[[126 126 128 112 128 130 127 125 128 131]
 [125 128 141 138 129 114 121 131 128 113]
 [123 134 122 153 128 138 124 138 128 130]
 [122 131 149 133 129 128 127 132 128 127]
 [126 129 125 121 129 132 126 129 128 131]]
|
[[126 129 125 121 129 132 126 129 128 131]
 [122 131 149 133 129 128 127 132 128 127]
 [123 134 122 153 128 138 124 138 128 130]
 [125 128 141 138 129 114 121 131 128 113]
 [126 126 128 112 128 130 127 125 128 131]]

[[138 134 129 117 127 126 148 130 134 120 138 120 129 137 123 124]
 [144 139 128 112 125 123 154 131 138 113 141 113 127 140 120 126]
 [154 145 127 108 127 118 157 129 141 104 144 102 125 140 113 133]
 [138 134 128 117 128 126 148 130 134 120 138 119 129 136 122 124]
 [129 129 130 123 124 128 139 132 132 126 133 130 129 135 132 123]]
|
[[129 129 130 123 124 128 139 132 132 126 133 130 129 135 132 123]
 [138 134 128 117 128 126 148 130 134 120 138 119 129 136 122 124]
 [154 145 127 108 127 118 157 129 141 104 144 102 125 140 113 133]
 [144 139 128 112 125 123 154 131 138 113 141 113 127 140 120 126]
 [138 134 129 117 127 126 148 130 134 120 138 120 129 137 123 124]]

[[128 126 127 126 128 125 127 128 128 124 128 128]
 [128 126 117 123 125 123 126 125 128 122 123 127]
 [128 131 130 132 128 133 130 129 128 134 129 129]
 [127 136 150 142 134 143 133 134 127 149 140 129]
 [128 128 128 128 128 128 128 128 128 128 128 129]]
|
[[128 128 128 128 128 128 128 128 128 128 128 129]
 [127 136 150 142 134 143 133 134 127 149 140 129]
 [128 131 130 132 128 133 130 129 128 134 129 129]
 [128 126 117 123 125 123 126 125 128 122 123 127]
 [128 126 127 126 128 125 127 128 128 124 128 128]]

[[127 127 138 119 118 136 113 129 129 123 128 104 117 115 128]
 [129 127 127 128 126 150 125 127 128 123 128 121 122 138 128]
 [126 128 136 133 130 131 125 128 129 145 128 141 132 126 127]
 [131 127 131 147 128 151 153 128 125 136 129 143 149 122 127]]
|
[[131 127 131 147 128 151 153 128 125 136 129 143 149 122 127]
 [126 128 136 133 130 131 125 128 129 145 128 141 132 126 127]
 [129 127 127 128 126 150 125 127 128 123 128 121 122 138 128]
 [127 127 138 119 118 136 113 129 129 123 128 104 117 115 128]]

[[127 128 128 128 128]
 [123 127 122 123 131]
 [126 125 126 120 129]
 [128 127 127 128 130]
 [129 125 125 127 133]
 [125 120 135 153 125]]
|
[[125 120 135 153 125]
 [129 125 125 127 133]
 [128 127 127 128 130]
 [126 125 126 120 129]
 [123 127 122 123 131]
 [127 128 128 128 128]]

[[116 130 122 122 115 122 128 122 127 114]
 [120 131 121 119 127 130 122 108 125 136]
 [131 139 118 125 126 119 118 131 108 135]
 [123 134 123 131 121 134 132 127 126 126]
 [138 125 120 123 128 132 125 119 120 135]
 [109 130 126 124 123 124 129 127 119 119]
 [135 116 140 104 139 116 131 115 134 104]
 [127 128 109 134 132 127 130 122 134 131]
 [121 121 118 126 125 122 127 128 123 123]]
|
[[121 121 118 126 125 122 127 128 123 123]
 [127 128 109 134 132 127 130 122 134 131]
 [135 116 140 104 139 116 131 115 134 104]
 [109 130 126 124 123 124 129 127 119 119]
 [138 125 120 123 128 132 125 119 120 135]
 [123 134 123 131 121 134 132 127 126 126]
 [131 139 118 125 126 119 118 131 108 135]
 [120 131 121 119 127 130 122 108 125 136]
 [116 130 122 122 115 122 128 122 127 114]]
---
[[121 121 114 137 129 115 124 147 115 131 139 126 126 104]
 [128 123 122 137 124 120 125 132 129 135 133 137 132 125]]
|
[[128 123 122 137 124 120 125 132 129 135 133 137 132 125]
 [121 121 114 137 129 115 124 147 115 131 139 126 126 104]]

[[127 123 127 121 136 150 124]
 [142 129 125 128 140 129 126]
 [115 117 130 128 142 132 131]
 [151 150 124 122 131 125 121]
 [141 114 127 119 140 126 130]
 [135 129 131 130 142 127 128]
 [122 122 129 130 136 116 132]
 [113 135 133 132 115 136 109]
 [121 122 136 126 126 152 131]]
|
[[151 150 124 122 131 125 121]
 [142 129 125 128 140 129 126]
 [141 114 127 119 140 126 130]
 [135 129 131 130 142 127 128]
 [127 123 127 121 136 150 124]
 [122 122 129 130 136 116 132]
 [121 122 136 126 126 152 131]
 [115 117 130 128 142 132 131]
 [113 135 133 132 115 136 109]]

[[126 131 121 126 119 126]
 [130 128 135 117 129 124]
 [125 131 126 122 129 149]
 [128 119 117 121 134 121]
 [129 120 128 120 124 121]]
|
[[130 128 135 117 129 124]
 [129 120 128 120 124 121]
 [128 119 117 121 134 121]
 [126 131 121 126 119 126]
 [125 131 126 122 129 149]]

[[118 122 133 147 138 117 122 121 131 133 136]
 [126 122 134 143 126 120 119 123 134 132 133]
 [143 122 134 119 115 127 116 121 137 121 120]
 [113 150 109 124 129 147 157 155 111 138 134]
 [130 128 127 121 132 129 130 127 126 125 125]
 [151 112 142 117 116 119 104 109 144 115 116]]
|
[[151 112 142 117 116 119 104 109 144 115 116]
 [143 122 134 119 115 127 116 121 137 121 120]
 [130 128 127 121 132 129 130 127 126 125 125]
 [126 122 134 143 126 120 119 123 134 132 133]
 [118 122 133 147 138 117 122 121 131 133 136]
 [113 150 109 124 129 147 157 155 111 138 134]]

[[131 131 133 132 122 126]
 [137 134 127 114 134 122]
 [138 127 137 127 104 134]]
|
[[138 127 137 127 104 134]
 [137 134 127 114 134 122]
 [131 131 133 132 122 126]]

[[118 121 122 120 104 126]
 [105 136 148 118 129 131]
 [134 144 133 106 152 149]
 [135 129 150 132 110 113]]
|
[[135 129 150 132 110 113]
 [134 144 133 106 152 149]
 [118 121 122 120 104 126]
 [105 136 148 118 129 131]]

[[138 139 147 149 139]
 [137 109 138 139 144]
 [122 139 128 130 138]
 [153 122 152 154 135]
 [132 127 134 135 132]
 [129 133 126 125 112]]
|
[[153 122 152 154 135]
 [138 139 147 149 139]
 [137 109 138 139 144]
 [132 127 134 135 132]
 [129 133 126 125 112]
 [122 139 128 130 138]]
---
[[128 116 114 129 128 111 130 131 135]
 [119 140 132 126 127 150 121 128 120]
 [127 122 131 128 130 118 130 126 129]
 [141 129 128 127 127 129 131 129 126]]
|
[[126 129 131 129 127 127 128 129 141]
 [129 126 130 118 130 128 131 122 127]
 [120 128 121 150 127 126 132 140 119]
 [135 131 130 111 128 129 114 116 128]]

[[125 128 143 132 111 115]
 [138 110 124  98 119 141]
 [128 133 122 127 128 116]]
|
[[116 128 127 122 133 128]
 [141 119  98 124 110 138]
 [115 111 132 143 128 125]]

[[113 122 131 135 109 130 133 121 121 135 132 128 125 126]
 [111 122 134 125 109 130 137 126 126 126 149 130 120 130]
 [129  98 113 141 130 112 119 134 116 118 142 132 129 140]]
|
[[140 129 132 142 118 116 134 119 112 130 141 113  98 129]
 [130 120 130 149 126 126 126 137 130 109 125 134 122 111]
 [126 125 128 132 135 121 121 133 130 109 135 131 122 113]]

[[153 123 119]
 [150 126 122]]
|
[[122 126 150]
 [119 123 153]]

[[124 117 116 123 124 129 114]
 [121 144 118 123 128 119 110]
 [113 133 125 118 133 129 118]
 [101 140 146 117 134 136 120]]
|
[[120 136 134 117 146 140 101]
 [118 129 133 118 125 133 113]
 [110 119 128 123 118 144 121]
 [114 129 124 123 116 117 124]]

[[128 128 128 127 125 128 133 129]
 [130 127 127 129 130 128 126 128]
 [128 130 129 126 123 127 132 130]
 [129 131 127 128 134 128 115 125]
 [125 121 125 126 132 124 125 126]
 [127 126 129 133 128 127 120 128]
 [125 122 125 127 132 127 127 125]
 [116 119 115 109 154 117 137 125]
 [128 129 127 123 124 126 129 127]
 [116 123 115 112 150 121 134 126]]
|
[[126 134 121 150 112 115 123 116]
 [127 129 126 124 123 127 129 128]
 [125 137 117 154 109 115 119 116]
 [125 127 127 132 127 125 122 125]
 [128 120 127 128 133 129 126 127]
 [126 125 124 132 126 125 121 125]
 [125 115 128 134 128 127 131 129]
 [130 132 127 123 126 129 130 128]
 [128 126 128 130 129 127 127 130]
 [129 133 128 125 127 128 128 128]]

[[140 125]
 [130 124]
 [119 137]
 [109 150]
 [128 124]
 [131 135]
 [127 135]]
|
[[135 127]
 [135 131]
 [124 128]
 [150 109]
 [137 119]
 [124 130]
 [125 140]]

[[127 121 131 135 120 125]
 [126 125 124 130 127 126]
 [127 118 129 130 128 124]
 [143 107 140 112 143 133]
 [131 121 129 127 137 138]
 [118 144 115 139 117 129]
 [132 121 131 131 128 128]]
|
[[128 128 131 131 121 132]
 [129 117 139 115 144 118]
 [138 137 127 129 121 131]
 [133 143 112 140 107 143]
 [124 128 130 129 118 127]
 [126 127 130 124 125 126]
 [125 120 135 131 121 127]]

[[128 129 130 129 127 126 128 128 127 128 129 127 127 127]
 [129 128 124 128 128 129 127 128 127 130 128 128 129 128]
 [128 120 121 126 128 132 119 138 119 141 133 128 134 129]
 [118 138 140 118 104 114 115 137 143 141 127 141 126 139]]
|
[[139 126 141 127 141 143 137 115 114 104 118 140 138 118]
 [129 134 128 133 141 119 138 119 132 128 126 121 120 128]
 [128 129 128 128 130 127 128 127 129 128 128 124 128 129]
 [127 127 127 129 128 127 128 128 126 127 129 130 129 128]]
